Moves between units:
BS: fu>MD, zo>HN, va>QQ
RG: fu>NT, zo>ZZ, va>MR
LL: fu>RG, zo>DN, va>JD
JZ: fu>HR, zo>JQ, va>QT
HR: fu>QH, zo>LH, va>SZ
QL: fu>MN, zo>HD, va>BR
MR: fu>FG, zo>NT, va>NC
FM: fu>PF, zo>ZB, va>QG
QP: fu>DN, zo>QT, va>LL
QH: fu>LL, zo>QP, va>NL
QC: fu>QT, zo>JZ, va>QP
HQ: fu>QL, zo>FD, va>SC
LH: fu>QP, zo>QC, va>QH
NB: fu>QG, zo>FM, va>SG
BR: fu>NB, zo>MN, va>RD
DN: fu>ZZ, zo>SZ, va>RG
NT: fu>HG, zo>ZH, va>FG
ZH: fu>CN, zo>JD, va>HG
MN: fu>FM, zo>HB, va>NB
CN: fu>NC, zo>MR, va>FD
HD: fu>HB, zo>GB, va>MN
HN: fu>ZL, zo>SG, va>MD
QT: fu>SZ, zo>HR, va>DN
ZB: fu>RD, zo>BR, va>PF
GB: fu>SC, zo>HQ, va>HB
RD: fu>SG, zo>NB, va>HN
HG: fu>FD, zo>CN, va>HQ
SG: fu>FH, zo>QG, va>ZL
HB: fu>ZB, zo>SC, va>FM
ZL: fu>JQ, zo>FH, va>JZ
SC: fu>BR, zo>QL, va>ZB
QQ: fu>QC, zo>MD, va>LH
FH: fu>QQ, zo>BS, va>JQ
SZ: fu>NL, zo>QH, va>ZZ
JD: fu>MR, zo>RG, va>CN
ZZ: fu>ZH, zo>NL, va>NT
FG: fu>HQ, zo>HG, va>GB
NL: fu>JD, zo>LL, va>ZH
NC: fu>GB, zo>FG, va>HD
QG: fu>BS, zo>PF, va>FH
PF: fu>HN, zo>RD, va>BS
FD: fu>HD, zo>NC, va>QL
MD: fu>JZ, zo>ZL, va>QC
JQ: fu>LH, zo>QQ, va>HR

The rows follow the links: the fewer symbols apart two units are, the more alike their rows tend to be.

Each row is also shifted at random along 3 hidden directions that mean nothing.

Known rows, each with its unit:
[-26, 3, 10, 9, 35, -27, 0, -4, 12, 9, -26, 25, 37, 16, -25, 5, -12, -23, -12, -12, -37, 18, 1, -7] -> QC
[50, -20, 4, 19, -25, -34, -23, -13, -10, 14, -15, -21, -22, 12, 10, -12, 11, 21, 12, 9, -15, 10, -15, -20] -> RG
[-49, 18, 13, -11, 43, 11, 16, 22, 9, -5, -8, 35, -33, 4, -19, 5, -12, -27, 5, -13, 1, 10, 8, 11] -> FH
[24, 22, 21, -20, 45, 12, 6, 31, 10, -14, -9, 33, -11, 8, -21, 0, -4, -28, 6, -10, 1, 10, 9, 6] -> ZL
[71, 4, -19, -9, -23, 40, 9, -16, 1, -10, 34, -13, 18, -25, 13, 12, 5, 8, -18, 4, 29, -28, 8, 12] -> SC
[82, -1, 28, 6, 24, -31, -17, 6, 3, 5, -29, 14, -28, 21, -15, -10, 3, -10, 14, -4, -24, 21, -6, -14] -> QT
[28, -5, -29, 4, -34, 26, 8, -30, 0, 2, 32, -23, 14, -23, 17, 14, 0, 13, -21, 6, 18, -24, 5, 9] -> HD
[-40, 10, 10, 1, 43, -10, 10, 4, 15, 4, -19, 34, 34, 10, -27, 8, -18, -32, -15, -14, -25, 14, 8, 3] -> QQ
[-23, 12, -17, -22, -5, 41, 17, 1, 5, -14, 29, 0, 67, -23, 4, 14, -2, -4, -24, 1, 24, -23, 16, 17] -> BR
[6, 27, 19, -29, 44, 23, 11, 36, 7, -21, -2, 34, 11, 4, -18, 2, -2, -25, 3, -8, 10, 4, 12, 10] -> BS
[-3, -17, -6, -2, -41, -9, -20, 1, -16, -1, 3, -35, 27, 1, 21, -15, 16, 34, 12, 15, 7, -6, -11, -14] -> CN
[-17, -18, -1, 0, -36, -20, -21, 6, -18, 2, -7, -32, 7, 6, 20, -21, 16, 34, 23, 15, 2, 3, -14, -17] -> NT
[78, -24, 6, 21, -30, -28, -24, -12, -14, 15, -11, -27, -100, 11, 16, -15, 14, 25, 26, 9, -2, 7, -21, -15] -> JD
[65, -21, 1, 33, -14, -44, -22, -33, -1, 22, -19, -14, -25, 13, 1, -3, 1, 10, 1, 0, -29, 10, -15, -19] -> NL
[10, -8, 22, 4, 6, -40, -22, 15, -8, 5, -31, 1, -4, 24, -6, -19, 9, 8, 23, 3, -23, 22, -12, -20] -> SZ
[83, -15, -9, 7, -43, -2, -18, -18, -11, 2, 15, -34, 3, -8, 21, -6, 16, 31, 3, 13, 10, -14, -9, -6] -> HG

In each set, the symbols that take the first to the second take the third to the fourth, perhaps in another order. Give the fourth.
Answer with the unit's name.
[-12, -11, -16, -4, -43, 6, -6, -8, -12, -2, 17, -33, 35, -10, 22, -7, 11, 30, 0, 15, 15, -16, -5, -3]
to [27, 2, -11, -22, -35, 29, -4, 10, -11, -16, 29, -26, 24, -17, 22, -6, 16, 26, 4, 14, 32, -20, 1, 3]
as [12, -11, 20, 0, -6, -39, -26, 17, -10, 1, -27, -10, 9, 22, 0, -23, 12, 17, 24, 9, -17, 17, -14, -22]
to RG

[0, -1, 24, 2, 24, -34, -16, 18, 1, 3, -34, 15, -6, 24, -15, -14, 2, -6, 18, -1, -24, 22, -7, -16]
to [71, -12, 16, -2, -22, -28, -30, 11, -15, 0, -17, -23, -8, 15, 10, -24, 21, 27, 27, 14, -4, 8, -16, -21]
as [-19, 23, 14, -23, 39, 26, 17, 31, 9, -16, 4, 32, -14, -1, -15, 3, -5, -25, 4, -9, 13, 3, 14, 15]
to QC

[-16, 1, -21, -15, -28, 32, 10, -5, -3, -10, 30, -19, 50, -23, 17, 7, 4, 14, -14, 6, 26, -24, 8, 9]
to [-50, 16, -3, -7, 28, 31, 27, 9, 8, -5, 10, 27, -42, -10, -8, 14, -12, -27, -6, -13, 15, -3, 12, 21]
as [49, 1, -21, 9, -13, 41, 18, -29, 7, 2, 35, -4, -56, -26, 11, 23, -5, -6, -18, -4, 26, -23, 9, 20]
to BS

[-16, 17, 3, -1, 39, 13, 19, 0, 15, -2, 0, 34, -5, -2, -21, 17, -17, -33, -15, -15, -6, 3, 12, 14]
to [2, 18, -6, -5, 33, 25, 23, -9, 20, -5, 10, 30, 43, -11, -20, 24, -17, -32, -31, -15, -4, -7, 16, 15]
as [-2, 13, -13, 10, 23, 32, 30, -26, 17, 4, 20, 24, -37, -17, -10, 30, -18, -31, -29, -16, 6, -9, 15, 23]
to NB

[-18, 8, -21, -13, -12, 41, 18, -7, 3, -8, 31, -4, 32, -25, 10, 13, -4, 0, -21, 1, 24, -22, 12, 17]
to [57, 27, 11, -33, 32, 40, 14, 26, 11, -24, 13, 25, 30, -7, -15, 7, 0, -21, -8, -6, 19, -9, 18, 15]
as [64, 12, 14, -1, 44, -12, -1, -5, 19, -1, -18, 32, 56, 12, -29, 11, -12, -29, -19, -13, -27, 12, 10, -5]
to QH

[23, -20, -1, 9, -41, -15, -20, -3, -18, 4, 1, -35, -49, 3, 24, -18, 15, 32, 24, 14, 9, -3, -15, -12]
to [-42, -21, -13, 11, -45, -14, -11, -10, -15, 10, 3, -34, -16, -3, 23, -11, 9, 32, 13, 14, 5, -5, -13, -8]
as [76, 10, 42, -20, 32, -21, -22, 45, -3, -15, -32, 18, -25, 27, -13, -25, 15, -6, 36, 0, -6, 24, -8, -14]
to QT

[88, -4, 22, -36, -36, -3, -36, 43, -26, -26, 0, -35, 11, 8, 24, -37, 36, 44, 44, 24, 27, -2, -13, -17]
to [14, -2, -33, 13, -25, 29, 17, -43, 8, 6, 36, -15, 23, -27, 10, 24, -9, 2, -37, -2, 13, -27, 8, 15]
as [43, -15, 12, 7, -18, -36, -27, 2, -11, 5, -20, -18, -7, 17, 8, -20, 13, 20, 21, 10, -15, 11, -16, -20]
to FD

[-14, 9, -19, -11, -12, 41, 18, -8, 3, -9, 32, -4, 12, -22, 8, 12, -4, -1, -15, 0, 27, -22, 9, 18]
to [-34, 13, -8, -22, -5, 44, 19, 18, -5, -14, 28, 0, -38, -19, 11, 4, 3, 1, 6, 2, 41, -18, 8, 20]
as [0, -21, 1, 11, -34, -25, -19, -1, -17, 10, -9, -29, -33, 9, 18, -19, 14, 29, 23, 12, -2, 5, -17, -16]
to NT

[20, -17, 8, 4, -28, -27, -24, 9, -19, 3, -13, -27, -29, 14, 15, -22, 20, 29, 30, 15, -2, 9, -17, -18]
to [-63, -6, -1, -24, -44, 12, -11, 38, -26, -14, 14, -33, -31, -3, 31, -27, 24, 39, 38, 21, 38, -7, -10, -3]
as [-3, 3, -19, -3, -19, 38, 17, -13, 0, -4, 32, -10, -30, -24, 15, 13, -2, 4, -9, 2, 30, -22, 8, 16]
to PF

[26, -22, -16, 20, -42, -21, -14, -35, -6, 12, 4, -34, 43, -3, 14, -1, 4, 24, -14, 9, -13, -9, -10, -14]
to [-23, -20, -6, 13, -45, 3, -6, 3, -24, 8, 13, -34, -154, -3, 33, -15, 16, 33, 42, 12, 32, -5, -20, 1]
as [72, 24, 6, -30, 17, 49, 13, 23, 5, -25, 26, 14, -19, -16, 0, 6, 5, -12, -1, -2, 35, -17, 16, 19]
to QG

[26, -22, 0, 17, -35, -28, -21, -8, -15, 11, -7, -29, -45, 8, 18, -16, 12, 27, 21, 12, -5, 4, -17, -13]
to [36, -7, -4, -19, -42, 14, -13, 15, -18, -15, 17, -34, 9, -8, 26, -15, 21, 35, 19, 18, 31, -14, -8, -4]
as [-7, -7, -17, -4, -40, 18, 0, -8, -10, -3, 25, -28, 8, -17, 23, -1, 9, 24, -1, 12, 24, -19, -2, 5]
to MN

[35, -23, -4, 30, -26, -40, -19, -30, -4, 21, -14, -22, 2, 9, 7, -5, 4, 18, -1, 7, -26, 7, -14, -18]
to [35, -11, -5, -10, -42, -1, -18, 4, -16, -6, 10, -35, 25, -4, 22, -15, 19, 34, 13, 18, 16, -12, -10, -10]
as [-24, 18, -8, -16, 20, 38, 24, 7, 10, -11, 20, 18, 3, -16, -5, 15, -10, -18, -15, -8, 18, -12, 14, 20]
to FH

[-53, -23, -23, 23, -47, -14, -3, -31, -11, 17, 9, -33, 8, -6, 22, -1, 1, 27, -7, 9, -3, -9, -10, -6]
to [0, -15, -10, 4, -44, 2, -10, -3, -17, 3, 14, -34, -33, -7, 25, -11, 15, 32, 14, 12, 20, -12, -10, -3]
as [30, 13, -15, -7, 8, 42, 23, -15, 12, -9, 28, 10, 11, -20, -2, 23, -11, -17, -29, -7, 19, -19, 16, 19]
to NB

[-47, -11, 10, 13, 5, -47, -16, 0, -2, 12, -32, -1, 37, 23, -10, -11, -1, 4, 8, 1, -35, 21, -11, -20]
to [-25, -13, 5, -9, -28, -30, -25, 14, -15, -3, -16, -27, 83, 11, 9, -26, 16, 33, 13, 19, -9, 8, -12, -22]
as [35, -12, 18, 13, -1, -41, -23, 1, -5, 8, -29, -6, -18, 23, -3, -18, 8, 8, 17, 5, -23, 20, -14, -20]
to ZH

[-23, 17, 27, -23, 43, -8, -1, 40, 6, -13, -25, 31, 35, 18, -23, -9, 0, -20, 11, -7, -12, 20, 5, -5]
to [-24, -25, -7, 33, -21, -45, -16, -30, -4, 23, -20, -19, 6, 12, 4, -5, -3, 15, -1, 4, -32, 11, -16, -18]
as [-7, 11, 11, 10, 45, -2, 13, 2, 11, 7, -14, 35, -64, 9, -21, 11, -16, -32, 1, -16, -11, 14, 5, 9]
to LL

[64, 11, 31, -13, 35, -22, -15, 29, 3, -9, -29, 23, 6, 22, -19, -13, 5, -12, 17, -4, -17, 22, -2, -12]
to [-4, -9, 16, -15, -21, -31, -30, 27, -16, -6, -19, -23, 49, 16, 10, -29, 19, 31, 28, 16, -6, 11, -13, -24]
as [-14, 12, -21, -4, 1, 40, 23, -17, 10, -4, 29, 5, 25, -24, 2, 22, -11, -11, -28, -5, 17, -23, 14, 20]
to ZL

[6, -15, 17, 6, -11, -39, -25, 16, -15, 7, -26, -15, -35, 21, 7, -24, 13, 19, 32, 9, -11, 18, -18, -19]
to [-10, -16, 7, -1, -29, -30, -24, 11, -16, 2, -14, -26, 16, 12, 14, -23, 16, 31, 23, 14, -6, 8, -14, -20]
as [59, 12, 20, -4, 42, -16, -7, 8, 13, -5, -24, 28, 41, 16, -26, 3, -6, -25, -8, -10, -23, 17, 5, -7]
to HR

[27, -2, 27, 2, 23, -31, -16, 18, -1, 3, -33, 15, -26, 26, -12, -14, 5, -6, 22, -2, -21, 23, -7, -13]
to [-9, -26, -17, 35, -41, -30, -11, -39, -7, 23, -3, -32, -12, 0, 16, 0, 2, 23, -3, 7, -16, -1, -14, -13]
as [3, -7, 18, 9, 19, -39, -14, 6, 0, 9, -30, 10, -9, 23, -12, -10, 1, -5, 13, -3, -30, 23, -9, -17]
to MR

[-33, 5, -22, 12, 3, 36, 31, -24, 9, 7, 28, 11, -61, -23, 2, 25, -17, -20, -21, -11, 17, -16, 11, 25]
to [116, 23, 17, -16, 40, 30, 10, 13, 12, -16, 7, 30, -59, -4, -16, 10, -3, -30, 0, -12, 17, -2, 14, 13]
as [65, -3, 29, -5, 15, -35, -26, 22, -5, -4, -32, 4, 5, 24, -9, -21, 12, 4, 23, 4, -19, 20, -11, -20]
to RG

